Below is a small trained network, with its code and all its weights. Each question gives an input and a class and asks what happens when units are switched off, that is, made to give their printed mean instead of their output.

import numpy as np


def w(rows, s, z=0):
    codes = np.array(rows[::2]) - 128.0
    scale = np.full(codes.shape[1], s)
    scale[-1] = z or s
    return codes * scale


def f(y):
    return np.maximum(y, 0)


def log_softmax(a):
    a = a - a.max(-1, keepdims=True)
    return a - np.log(np.exp(a).sum(-1, keepdims=True))


def net(x, mask):
    res = np.array(x, float).reshape(1, 6) / 4 @ E
    y = f(res @ A[0][:, :-1].T + A[0][:, -1])
    res = res + np.where(mask, y, B[0][:, -1]) @ B[0][:, :-1]
    return log_softmax(res[-1] @ U[:, :-1].T + U[:, -1])


A, B = {}, {}
E = w([
[4,25,54,155,207,81,132],'x0',
[59,233,95,127,82,24,225],'x1',
[128,125,127,128,123,131,131],'x2',
[204,99,53,39,197,150,227],'x3',
[178,66,32,94,11,68,81],'x4',
[89,69,254,17,100,74,128],'x5',
],0.0055)
A[0] = w([
[144,91,41,83,43,84,95,126],'n1',
[105,87,226,36,104,105,117,217],'n2',
[142,80,123,133,145,190,56,79],'n3',
[81,199,85,137,104,22,182,13],'n4',
[91,127,165,216,90,106,55,63],'n5',
[211,130,110,37,199,159,211,204],'n6',
[151,65,138,138,161,165,75,45],'n7',
[126,90,69,145,43,97,71,158],'n8',
[67,128,163,212,83,112,63,107],'n9',
[150,20,132,157,157,178,54,50],'n10',
[171,69,148,127,149,200,47,69],'n11',
[145,62,123,137,154,175,65,67],'n12',
[86,182,86,145,106,32,199,63],'n13',
[149,83,99,75,172,128,213,128],'n14',
[142,180,201,194,71,138,51,115],'n15',
[54,156,212,182,220,176,182,67],'n16',
[132,148,33,231,163,149,102,111],'n17',
[153,79,120,121,150,211,79,59],'n18',
[76,138,172,212,96,120,35,88],'n19',
[84,208,96,141,66,35,209,30],'n20',
[180,43,67,127,38,94,65,132],'n21',
[218,242,63,212,108,200,104,142],'n22',
[65,119,163,230,121,112,51,242],'n23',
[9,24,115,112,191,55,105,132],'n24',
[158,81,139,132,158,181,57,41],'n25',
[179,103,69,77,166,173,213,78],'n26',
[107,174,149,120,164,169,134,254],'n27',
[166,74,140,136,138,189,58,49],'n28',
[77,191,206,220,79,130,80,161],'n29',
[44,78,2,229,199,131,123,113],'n30',
[112,185,229,157,184,216,146,143],'n31',
[84,157,181,165,242,192,188,193],'n32',
],0.0058,0.0032)
B[0] = w([
[73,160,46,84,164,185,73,207],'n1',
[183,98,191,174,39,21,73,227],'n2',
[72,179,164,135,88,148,185,184],'n3',
[53,211,199,166,125,196,202,189],'n4',
[133,52,48,181,154,141,218,191],'n5',
[143,70,58,195,118,67,167,250],'n6',
[65,198,167,162,99,157,202,171],'n7',
[106,156,63,53,146,144,72,207],'n8',
[134,71,70,150,128,136,195,208],'n9',
[64,197,168,134,106,159,208,201],'n10',
[64,204,167,146,87,137,196,202],'n11',
[70,186,166,145,97,150,192,182],'n12',
[70,183,199,166,118,157,196,195],'n13',
[140,73,88,176,124,81,174,192],'n14',
[181,70,66,124,105,113,196,213],'n15',
[82,162,35,63,125,164,44,214],'n16',
[166,95,205,182,26,22,67,207],'n17',
[67,186,160,171,99,139,185,184],'n18',
[151,70,43,166,150,130,189,208],'n19',
[50,208,202,154,128,209,202,204],'n20',
[99,188,44,66,151,163,69,222],'n21',
[204,136,232,120,30,5,51,249],'n22',
[159,71,62,125,127,114,176,254],'n23',
[249,140,206,30,17,85,151,227],'n24',
[57,195,179,170,116,156,203,177],'n25',
[107,60,54,224,157,100,198,197],'n26',
[166,138,84,84,105,96,79,218],'n27',
[68,200,180,140,102,150,198,183],'n28',
[166,82,68,132,106,113,193,243],'n29',
[242,157,226,23,3,71,106,230],'n30',
[115,173,47,66,99,132,70,236],'n31',
[105,159,52,83,106,137,57,246],'n32',
],0.0061,0.0055)
U = w([
[24,211,224,203,131,225,231,58],'0',
[167,112,140,116,118,120,125,254],'1',
[185,100,217,148,84,50,67,135],'2',
[236,130,189,60,87,124,138,78],'3',
[130,13,22,229,170,142,213,49],'4',
[64,184,17,36,152,217,25,56],'5',
[104,56,200,206,216,173,29,153],'6',
[52,7,223,254,250,228,22,1],'7',
],0.007,0.0061)

Each question gives the input, the list of numbers given to net, and the class t.
The units are the neurons (one row each of A and B). Each row of codes is followed by its name. A weight is (code - 128) times the scale printed after its matrix; where a second scale follows, it is the last column's (A, B and U).
mask holds one flag per neuron, in row order. A switched-off neuron (its flag False) gives its mean, the last column of its row in B, instead of its output. The means were averaged over made-up inputs and are rounded, as every weight is.
A unit's drop is (log p(t) with every unit on - log p(t) with that unit switched off) / (log p(t) with every unit on - log p(t) with every unit switched off).
The circuit of an input: a set's keep is (log p(t) with only the set's units on - log p(t) with every unit switched off) / (log p(t) with every unit on - log p(t) with every unit switched off). Starting from the 12 units with the biggest drops (on a tie, the unit counted first), units are removed one at a time, each time the one whose removal leaves the highest keep (on an exact tie, the one counted first), for as long as the keep stays at least 0.8.
units of the circuit, in order: the units of the circuit, biggest drop first
unit that matters most: the unit with the biggest drop
top k neurons: the k neurons with the biggest drops, biggest first
drop when u is switched off: that unit's drop, to one decimal
input [0,-3,-4,6,-8,-7], class 5: units of the circuit, in order => n32
input [8,8,8,-4,4,-5], class 0: top 2 neurons => n4, n20
input [5,-1,0,-3,4,0], class 3: units of the circuit, in order => n24, n30
input [-4,2,0,4,8,0], class 5: units of the circuit, in order => n1, n21
input [-5,5,7,8,2,1], class 4: units of the circuit, in order => n6, n26
input [8,6,-2,8,-3,6], class 3: top 2 neurons => n24, n30
input [4,5,-7,2,8,5], class 5: units of the circuit, in order => n1, n21
input [3,-6,-3,-8,-7,-8], class 2: top 2 neurons => n30, n17
input [-3,2,4,-7,-3,-7], class 2: top 2 neurons => n22, n17
input [6,8,8,6,-4,3], class 0: top 3 neurons => n4, n20, n13
input [-1,-5,-6,-7,5,-6], class 4: units of the circuit, in order => n5, n19
input [3,6,6,-3,8,-4], class 5: top 3 neurons => n1, n8, n21
input [-5,-1,1,0,2,-8], class 2: units of the circuit, in order => n22, n17
input [3,-6,3,5,-7,-3], class 5: unit that matters most => n32
input [1,1,4,7,7,2], class 4: top 3 neurons => n26, n6, n14
input [8,-5,-4,8,-7,-6], class 3: top 3 neurons => n30, n24, n17
input [2,5,3,1,-8,-5], class 5: units of the circuit, in order => n16, n32
input [7,0,-4,-8,-2,2], class 4: top 2 neurons => n5, n19
input [-2,7,5,-5,4,2], class 0: top 2 neurons => n20, n4
input [8,7,-2,2,1,1], class 3: units of the circuit, in order => n24
input [4,-5,1,4,8,-7], class 5: top 2 neurons => n21, n1
input [8,1,-4,-5,6,-5], class 3: top 2 neurons => n30, n24
input [5,-8,0,4,-8,-4], class 0: units of the circuit, in order => n10, n25
input [6,-1,1,-7,6,6], class 4: top 4 neurons => n5, n22, n19, n9
input [3,4,-5,8,7,7], class 4: drop when n6 is switched off => 0.5
input [7,-3,5,4,-8,-7], class 5: drop when n27 is switched off => 0.1
